Here is a tiny trained network, its code and every weight. The questions are about switching its units off for an input and a class, where a switched-off unit gives its printed mean instead of its output.

import numpy as np


def w(rows, s, z=0):
    codes = np.array(rows[::2]) - 128.0
    scale = np.full(codes.shape[1], s)
    scale[-1] = z or s
    return codes * scale


def f(y):
    return np.maximum(y, 0)


def log_softmax(a):
    a = a - a.max(-1, keepdims=True)
    return a - np.log(np.exp(a).sum(-1, keepdims=True))


def net(x, mask):
    res = np.array(x, float).reshape(1, 3) / 4 @ E
    y = f(res @ A[0][:, :-1].T + A[0][:, -1])
    res = res + np.where(mask, y, B[0][:, -1]) @ B[0][:, :-1]
    return log_softmax(res[-1] @ U[:, :-1].T + U[:, -1])


A, B = {}, {}
E = w([
[165,15,5,254,69,181,161],'x0',
[7,200,175,198,15,81,230],'x1',
[15,33,165,31,35,249,61],'x2',
],0.0058)
A[0] = w([
[254,210,69,227,247,7,185,110],'N1',
[28,29,151,58,51,252,37,102],'N2',
[143,152,164,92,121,100,112,255],'N3',
[19,175,141,198,19,91,253,79],'N4',
[229,62,76,89,225,157,22,96],'N5',
[198,83,108,82,202,156,60,189],'N6',
[110,209,228,26,191,80,70,65],'N7',
[13,64,172,68,11,213,104,90],'N8',
[27,170,153,183,31,63,236,141],'N9',
[175,44,14,228,107,157,171,72],'N10',
[92,252,246,2,203,71,95,95],'N11',
[121,8,69,182,58,196,137,94],'N12',
[231,66,89,85,228,167,45,93],'N13',
[154,89,84,188,94,143,136,218],'N14',
[68,17,141,43,89,233,32,87],'N15',
[34,170,166,182,15,83,222,98],'N16',
[143,85,83,199,109,153,141,220],'N17',
[224,58,91,76,230,166,49,85],'N18',
[180,37,39,247,69,157,170,71],'N19',
[223,201,77,226,216,25,201,64],'N20',
],0.0062,0.0099)
B[0] = w([
[87,122,32,49,206,70,218,243],'N1',
[99,147,47,62,193,73,208,234],'N2',
[2,25,217,186,207,212,143,254],'N3',
[248,248,65,216,81,216,66,203],'N4',
[213,218,100,199,104,202,86,208],'N5',
[126,165,151,191,135,199,102,232],'N6',
[245,99,205,39,27,28,64,176],'N7',
[137,174,26,70,192,77,215,213],'N8',
[174,187,112,195,131,212,96,224],'N9',
[236,87,193,33,27,36,67,189],'N10',
[196,65,226,56,28,58,48,205],'N11',
[219,98,165,43,61,47,110,188],'N12',
[211,219,78,213,90,208,83,202],'N13',
[46,55,201,127,139,155,125,236],'N14',
[130,180,31,79,191,78,212,215],'N15',
[213,221,89,199,97,209,82,202],'N16',
[59,41,208,127,134,143,101,240],'N17',
[230,228,70,215,89,203,75,198],'N18',
[228,84,201,24,26,28,53,192],'N19',
[117,181,12,43,199,57,225,207],'N20',
],0.0082,0.0096)
U = w([
[176,235,74,249,96,238,65,68],'0',
[106,150,15,49,232,37,243,74],'1',
[169,54,238,46,11,21,40,54],'2',
[22,16,233,218,225,225,123,254],'3',
],0.012,0.0094)

Each question gives the input, the list of numbers given to net, and the class t.
The units are the neurons (one row each of A and B). Each row of codes is followed by its name. A weight is (code - 128) times the scale printed after its matrix; where a second scale follows, it is the last column's (A, B and U).
mask holds one flag per neuron, in row order. A switched-off neuron (its flag False) gives its mean, the last column of its row in B, instead of its output. The means were averaged over made-up inputs and are rounded, as every weight is.
A unit's drop is (log p(t) with every unit on - log p(t) with that unit switched off) / (log p(t) with every unit on - log p(t) with every unit switched off).
The circuit of an input: a set's keep is (log p(t) with only the set's units on - log p(t) with every unit switched off) / (log p(t) with every unit on - log p(t) with every unit switched off). Starting from the 12 units with the biggest drops (on a tie, the unit counted first), units are removed one at a time, each time the one whose removal leaves the highest keep (on an exact tie, the one counted first), for as long as the keep stays at least 0.8.
circuit, biggest first: the units of the circuit, biggest drop first
k most important neurons: the k neurons with the biggest drops, biggest first
drop of u: that unit's drop, to one decimal
input [2,5,6], class 1: 2 most important neurons => (N8, N2)
input [0,-6,7], class 1: 4 most important neurons => (N2, N15, N8, N4)
input [-4,2,-2], class 2: circuit, biggest first => (N11)
input [-5,7,7], class 0: 4 most important neurons => (N4, N16, N9, N1)
input [6,-5,5], class 2: 4 most important neurons => (N12, N19, N10, N4)
input [-8,-8,-8], class 0: 2 most important neurons => (N13, N18)
input [8,-6,5], class 2: 2 most important neurons => (N12, N19)
input [8,6,-1], class 2: 2 most important neurons => (N19, N10)
input [-7,-5,1], class 2: 2 most important neurons => (N11, N7)
input [-5,-3,1], class 2: 2 most important neurons => (N11, N7)
input [-4,-5,7], class 1: 2 most important neurons => (N2, N15)
input [0,2,4], class 1: 2 most important neurons => (N8, N2)
input [-2,1,5], class 1: drop of N13 => 0.0
input [-3,1,4], class 1: circuit, biggest first => (N8)
input [8,3,-7], class 2: drop of N10 => 0.9
input [2,3,-1], class 3: drop of N18 => 0.1
